Here is a tiny trained network, its code and every weight. The questions are about switching its units off for an input and a class, where a switched-off unit gives its printed mean instead of its output.

import numpy as np


def w(rows, s, z=0):
    codes = np.array(rows[::2]) - 128.0
    scale = np.full(codes.shape[1], s)
    scale[-1] = z or s
    return codes * scale


def norm(h):
    return h / np.sqrt((h * h).mean(-1, keepdims=True) + 1e-5)


def f(y):
    return y / 2 * (1 + np.tanh(0.7978845608 * (y + 0.044715 * y**3)))


def log_softmax(a):
    a = a - a.max(-1, keepdims=True)
    return a - np.log(np.exp(a).sum(-1, keepdims=True))


def net(x, mask):
    res = np.array(x, float).reshape(1, 2) / 4 @ E
    u = 0
    for l in range(4):
        y = f(norm(res) @ A[l][:, :-1].T + A[l][:, -1])
        res = res + np.where(mask[u : u + 3], y, B[l][:, -1]) @ B[l][:, :-1]
        u += 3
    return log_softmax(norm(res)[-1] @ U[:, :-1].T + U[:, -1])


A, B = {}, {}
E = w([
[136,200,14,207,233,210,114,110,124,239],'x0',
[75,136,194,198,128,83,8,254,106,98],'x1',
],0.0085)
A[0] = w([
[2,133,203,221,84,43,23,165,96,115,107],'0.n0',
[142,47,163,51,90,114,137,100,125,50,209],'0.n1',
[179,132,103,134,109,124,165,126,164,119,3],'0.n2',
],0.0044,0.0017)
B[0] = w([
[104,108,61,106,117,2,121,117,139,165,254],'0.n0',
[120,198,115,159,173,197,181,87,134,108,205],'0.n1',
[97,190,122,100,132,71,60,94,142,133,122],'0.n2',
],0.0091,0.0065)
A[1] = w([
[87,146,66,100,89,35,149,61,122,171,2],'1.n0',
[166,39,160,2,97,41,119,123,142,107,147],'1.n1',
[131,198,93,80,172,179,175,93,164,71,138],'1.n2',
],0.0054,0.0028)
B[1] = w([
[148,137,133,180,104,146,190,139,133,94,174],'1.n0',
[144,151,129,128,179,254,87,108,123,153,230],'1.n1',
[105,113,101,159,123,94,84,154,116,136,255],'1.n2',
],0.012,0.0043)
A[2] = w([
[140,161,53,170,190,119,134,151,124,213,89],'2.n0',
[107,118,254,30,73,115,160,114,140,21,1],'2.n1',
[101,141,120,177,115,143,130,110,132,53,84],'2.n2',
],0.0075,0.0026)
B[2] = w([
[179,110,223,112,101,210,143,90,134,83,255],'2.n0',
[255,203,86,171,222,232,142,60,112,241,178],'2.n1',
[185,71,167,225,93,184,127,126,181,113,147],'2.n2',
],0.0072,0.0096)
A[3] = w([
[123,137,52,1,84,94,207,76,143,113,100],'3.n0',
[133,98,70,52,108,117,201,67,146,114,75],'3.n1',
[135,77,219,99,47,147,186,140,123,51,6],'3.n2',
],0.0099,0.0024)
B[3] = w([
[92,118,105,131,75,46,71,245,188,93,229],'3.n0',
[68,138,182,134,150,47,50,214,84,100,254],'3.n1',
[102,82,99,196,30,32,214,69,184,112,178],'3.n2',
],0.011,0.0042)
U = w([
[186,166,139,133,178,226,104,92,127,159,232],'0',
[82,138,117,126,121,3,82,213,139,120,150],'1',
[135,93,140,170,50,98,177,57,171,111,148],'2',
[109,95,136,71,139,117,166,121,114,124,4],'3',
[103,105,132,72,132,122,168,121,107,120,1],'4',
[107,115,129,70,123,121,156,107,110,120,8],'5',
],0.02,0.0038)

Each question gives the input, the list of numbers given to net, and the class t.
The units are the neurons (one row each of A and B). Each row of codes is followed by its name. A weight is (code - 128) times the scale printed after its matrix; where a second scale follows, it is the last column's (A, B and U).
mask holds one flag per neuron, layer by layer. A switched-off neuron (its flag False) gives its mean, the last column of its row in B, instead of its output. The means were averaged over made-up inputs and are rounded, as every weight is.
A unit's drop is (log p(t) with every unit on - log p(t) with that unit switched off) / (log p(t) with every unit on - log p(t) with every unit switched off).
The circuit of an input: a set's keep is (log p(t) with only the set's units on - log p(t) with every unit switched off) / (log p(t) with every unit on - log p(t) with every unit switched off). Starting from all 12 units, units are removed one at a time, each time the one whose removal leaves the highest keep (on an exact tie, the one counted first), for as long as the keep stays at least 0.8.
units of the circuit, in order: the units of the circuit, biggest drop first
top k neurons: the k neurons with the biggest drops, biggest first
k most important neurons of layer l: the k neurons of layer l with the biggest drops, biggest first
drop of u: that unit's drop, to one decimal
input [-7,0], class 0: units of the circuit, in order => (2.n1)
input [0,3], class 2: 2 most important neurons of layer 2 => (2.n1 2.n0)
input [-7,-8], class 1: top 3 neurons => (3.n0 3.n1 2.n0)
input [3,-1], class 2: 2 most important neurons of layer 2 => (2.n0 2.n1)
input [0,2], class 2: top 4 neurons => (1.n1 1.n0 2.n1 2.n0)
input [-8,7], class 0: top 3 neurons => (2.n1 1.n1 1.n2)
input [1,3], class 2: top 3 neurons => (2.n1 1.n2 1.n0)
input [0,-2], class 2: top 2 neurons => (2.n1 1.n2)
input [-8,-8], class 0: top 3 neurons => (2.n1 0.n0 1.n1)
input [1,2], class 2: top 2 neurons => (1.n0 2.n0)
input [2,-3], class 2: top 4 neurons => (2.n0 0.n0 1.n1 2.n1)
input [-1,2], class 2: top 2 neurons => (1.n0 1.n1)
input [-2,2], class 2: drop of 2.n1 => 0.0
input [-8,0], class 0: drop of 2.n1 => 1.1
input [-5,-3], class 0: drop of 2.n1 => 1.2
input [-1,1], class 2: top neuron => (1.n0)
